Below are the code and all the weights of a small trained network. Each question names an input and a target symbol and asks about switching units off, where a switched-off unit gives its printed mean instead of its output.

import numpy as np


def w(rows, s, z=0):
    codes = np.array(rows[::2]) - 128.0
    scale = np.full(codes.shape[1], s)
    scale[-1] = z or s
    return codes * scale


def f(y):
    return y / 2 * (1 + np.tanh(0.7978845608 * (y + 0.044715 * y**3)))


def softmax(a):
    e = np.exp(a - a.max(-1, keepdims=True))
    return e / e.sum(-1, keepdims=True)


def log_softmax(a):
    a = a - a.max(-1, keepdims=True)
    return a - np.log(np.exp(a).sum(-1, keepdims=True))


def net(x, mask):
    ids = ['αδεηλμξστψω'.index(c) for c in x.split()]
    T = len(ids)
    res = E[ids] + P[:T]
    u = 0
    for l in range(2):
        q, k, v = (res @ M[l].T for M in (Q, K, V))
        z = softmax(np.where(np.tri(T) > 0, q @ k.T / 3**0.5, -1e9)) @ v
        res = res + np.where(mask[u], z, O[l][:, -1]) @ O[l][:, :-1]
        u += 1
        y = f(res @ A[l][:, :-1].T + A[l][:, -1])
        res = res + np.where(mask[u : u + 12], y, B[l][:, -1]) @ B[l][:, :-1]
        u += 12
    return log_softmax(res[-1] @ U[:, :-1].T + U[:, -1])


Q, K, V, O, A, B = {}, {}, {}, {}, {}, {}
E = w([
[126,113,210,191,141,214],'α',
[139,160,82,8,58,196],'δ',
[101,120,155,105,205,191],'ε',
[154,120,159,193,127,132],'η',
[167,148,86,139,145,71],'λ',
[117,102,213,148,108,106],'μ',
[66,83,172,132,122,180],'ξ',
[130,120,139,118,119,48],'σ',
[146,154,69,179,178,180],'τ',
[35,29,143,40,189,173],'ψ',
[58,47,73,99,81,90],'ω',
],0.011)
P = w([
[128,181,221,163,67,143],'0',
[111,77,127,129,235,94],'1',
[92,60,73,128,244,112],'2',
[94,47,57,126,247,129],'3',
[98,57,28,121,255,117],'4',
[100,39,42,129,250,117],'5',
[102,31,57,125,255,106],'6',
],0.0054)
Q[0] = w([
[180,241,128,111,7,128],'L0H0',
[168,181,157,144,47,83],'L0H0',
[105,59,131,172,241,109],'L0H0',
],0.014)
K[0] = w([
[95,16,127,206,233,63],'L0H0',
[135,108,203,224,180,69],'L0H0',
[158,251,192,72,2,177],'L0H0',
],0.0091)
V[0] = w([
[137,176,64,41,230,223],'L0H0',
[246,217,47,94,68,76],'L0H0',
[234,201,164,254,243,192],'L0H0',
],0.0056)
O[0] = w([
[109,178,104,15,201,214,254],'L0H0',
[158,226,68,63,56,113,59],'L0H0',
[2,218,126,214,200,65,178],'L0H0',
],0.0066,0.00083)
A[0] = w([
[97,124,176,167,237,147,62],'L0N0',
[26,185,139,219,171,69,191],'L0N1',
[154,173,162,179,75,23,132],'L0N2',
[165,140,123,157,80,174,106],'L0N3',
[159,30,98,65,102,126,3],'L0N4',
[173,113,127,82,150,52,218],'L0N5',
[77,51,212,134,76,68,160],'L0N6',
[76,146,2,87,181,162,70],'L0N7',
[188,91,169,79,197,72,180],'L0N8',
[68,117,57,162,184,90,42],'L0N9',
[111,137,163,190,75,184,129],'L0N10',
[200,48,79,190,217,71,45],'L0N11',
],0.0076,0.0046)
B[0] = w([
[75,107,109,93,105,65,185],'L0N0',
[100,95,110,125,155,23,254],'L0N1',
[179,124,58,196,122,76,139],'L0N2',
[165,79,138,106,109,77,120],'L0N3',
[106,97,55,100,123,104,147],'L0N4',
[68,161,100,127,120,210,164],'L0N5',
[207,163,158,187,172,156,167],'L0N6',
[171,125,138,228,152,109,196],'L0N7',
[52,128,115,109,103,199,170],'L0N8',
[119,147,176,160,155,86,170],'L0N9',
[123,70,169,125,122,62,130],'L0N10',
[95,77,255,101,98,171,173],'L0N11',
],0.0077,0.0079)
Q[1] = w([
[81,2,85,124,190,133],'L1H0',
[164,147,166,212,105,87],'L1H0',
[195,198,76,49,97,192],'L1H0',
],0.0099)
K[1] = w([
[253,225,7,73,75,139],'L1H0',
[94,104,254,136,32,111],'L1H0',
[28,34,59,144,231,172],'L1H0',
],0.008)
V[1] = w([
[137,147,6,101,122,120],'L1H0',
[219,142,122,215,98,104],'L1H0',
[126,65,134,107,63,140],'L1H0',
],0.011)
O[1] = w([
[13,110,104,231,85,146,154],'L1H0',
[148,168,2,91,101,153,254],'L1H0',
[139,55,148,102,76,104,20],'L1H0',
],0.0088,0.0049)
A[1] = w([
[82,205,96,124,69,211,253],'L1N0',
[150,136,88,86,65,209,121],'L1N1',
[66,111,136,216,123,102,217],'L1N2',
[110,123,175,130,128,255,163],'L1N3',
[115,138,64,171,71,89,148],'L1N4',
[132,176,99,186,130,82,69],'L1N5',
[192,73,142,58,137,135,106],'L1N6',
[79,158,77,166,180,104,41],'L1N7',
[151,85,221,199,129,109,78],'L1N8',
[69,155,166,155,136,93,117],'L1N9',
[60,114,132,173,63,181,148],'L1N10',
[165,127,95,105,63,182,50],'L1N11',
],0.0089,0.0042)
B[1] = w([
[217,72,198,203,153,168,206],'L1N0',
[136,195,156,208,122,88,171],'L1N1',
[141,193,119,58,95,187,254],'L1N2',
[163,113,95,169,153,1,199],'L1N3',
[95,84,158,99,166,209,204],'L1N4',
[61,93,139,87,127,124,201],'L1N5',
[86,172,152,140,40,129,172],'L1N6',
[85,109,167,144,49,100,253],'L1N7',
[43,96,51,95,175,181,164],'L1N8',
[172,197,134,104,139,176,192],'L1N9',
[179,156,97,57,95,109,200],'L1N10',
[94,178,166,185,143,72,150],'L1N11',
],0.0074,0.012)
U = w([
[163,135,150,221,181,145,254],'α',
[111,104,171,180,31,35,112],'δ',
[85,45,184,156,136,106,86],'ε',
[193,134,185,25,104,162,195],'η',
[187,214,81,91,131,112,84],'λ',
[109,93,97,96,64,227,96],'μ',
[96,80,3,86,149,97,118],'ξ',
[65,200,151,132,103,114,102],'σ',
[141,131,157,141,183,20,103],'τ',
[144,94,110,110,125,136,172],'ψ',
[134,141,166,97,221,185,56],'ω',
],0.0056,0.0036)

Each question gives the input, a string of symbols that net reads in full, and the target symbol t.
The units are the heads (3 rows each of Q, K, V and O) and the neurons (one row each of A and B). Each row of codes is followed by its name. A weight is (code - 128) times the scale printed after its matrix; where a second scale follows, it is the last column's (O, A, B and U).
mask holds one flag per unit, layer by layer, with each layer's heads first. A switched-off unit (its flag False) gives its mean, the last column of its rows in O or B, instead of its output. The means were averaged over made-up inputs and are rounded, as every weight is.
A unit's drop is (log p(t) with every unit on - log p(t) with that unit switched off) / (log p(t) with every unit on - log p(t) with every unit switched off).
The circuit of an input: a set's keep is (log p(t) with only the set's units on - log p(t) with every unit switched off) / (log p(t) with every unit on - log p(t) with every unit switched off). Starting from the 12 units with the biggest drops (on a tie, the unit counted first), units are removed one at a time, each time the one whose removal leaves the highest keep (on an exact tie, the one counted first), for as long as the keep stays at least 0.8.
units of the circuit, in order: the units of the circuit, biggest drop first
unit that matters most: the unit with the biggest drop
top k neurons: the k neurons with the biggest drops, biggest first
k most important neurons of layer l: the k neurons of layer l with the biggest drops, biggest first
input ξ σ τ ω μ μ, target η: units of the circuit, in order : [L1H0; L0H0; L0N6]
input ω ε η, target δ: units of the circuit, in order : [L0H0; L1H0; L1N6; L1N2]
input ω η ξ ω τ η ξ, target δ: most important neuron of layer 0 : [L0N11]
input ε τ σ η ξ, target ω: top 2 neurons : [L1N8; L1N9]
input η ψ ω α ψ, target ξ: units of the circuit, in order : [L1H0; L0H0; L0N2; L0N1]
input μ α τ, target λ: units of the circuit, in order : [L1H0; L0N6; L0H0]
input ξ ψ ω τ μ η τ, target η: units of the circuit, in order : [L1H0; L0H0; L0N11]
input η σ μ δ τ, target α: top 3 neurons : [L0N1; L1N0; L0N7]
input ω ε τ ε λ η, target δ: top 2 neurons : [L0N11; L0N6]
input η δ λ ω, target μ: 2 most important neurons of layer 0 : [L0N4; L0N11]
input η η σ ξ τ ξ ψ, target ξ: 3 most important neurons of layer 0 : [L0N2; L0N1; L0N0]
input σ ξ τ τ η, target α: 4 most important neurons of layer 1 : [L1N0; L1N1; L1N2; L1N11]
input μ τ σ τ ω ε, target λ: top 2 neurons : [L0N6; L0N2]
input λ ε τ σ δ, target α: unit that matters most : L0N1
input η λ σ μ, target ξ: top 2 neurons : [L0N2; L0N1]
input σ σ δ ω η, target μ: 3 most important neurons of layer 0 : [L0N4; L0N11; L0N6]
input λ ω ε, target μ: top 2 neurons : [L0N2; L0N11]
input σ η τ τ τ μ λ, target α: top 3 neurons : [L0N2; L1N0; L1N1]
input ω μ ψ ε σ ε ω, target δ: 2 most important neurons of layer 0 : [L0N11; L0N1]
input ξ ξ ω λ, target η: top 2 neurons : [L0N11; L0N6]
input η ψ σ ε ω μ τ, target ξ: 2 most important neurons of layer 0 : [L0N2; L0N1]
input τ μ μ λ τ μ τ, target σ: 2 most important neurons of layer 0 : [L0N11; L0N1]
input ω ξ λ α, target δ: 3 most important neurons of layer 0 : [L0N6; L0N1; L0N11]
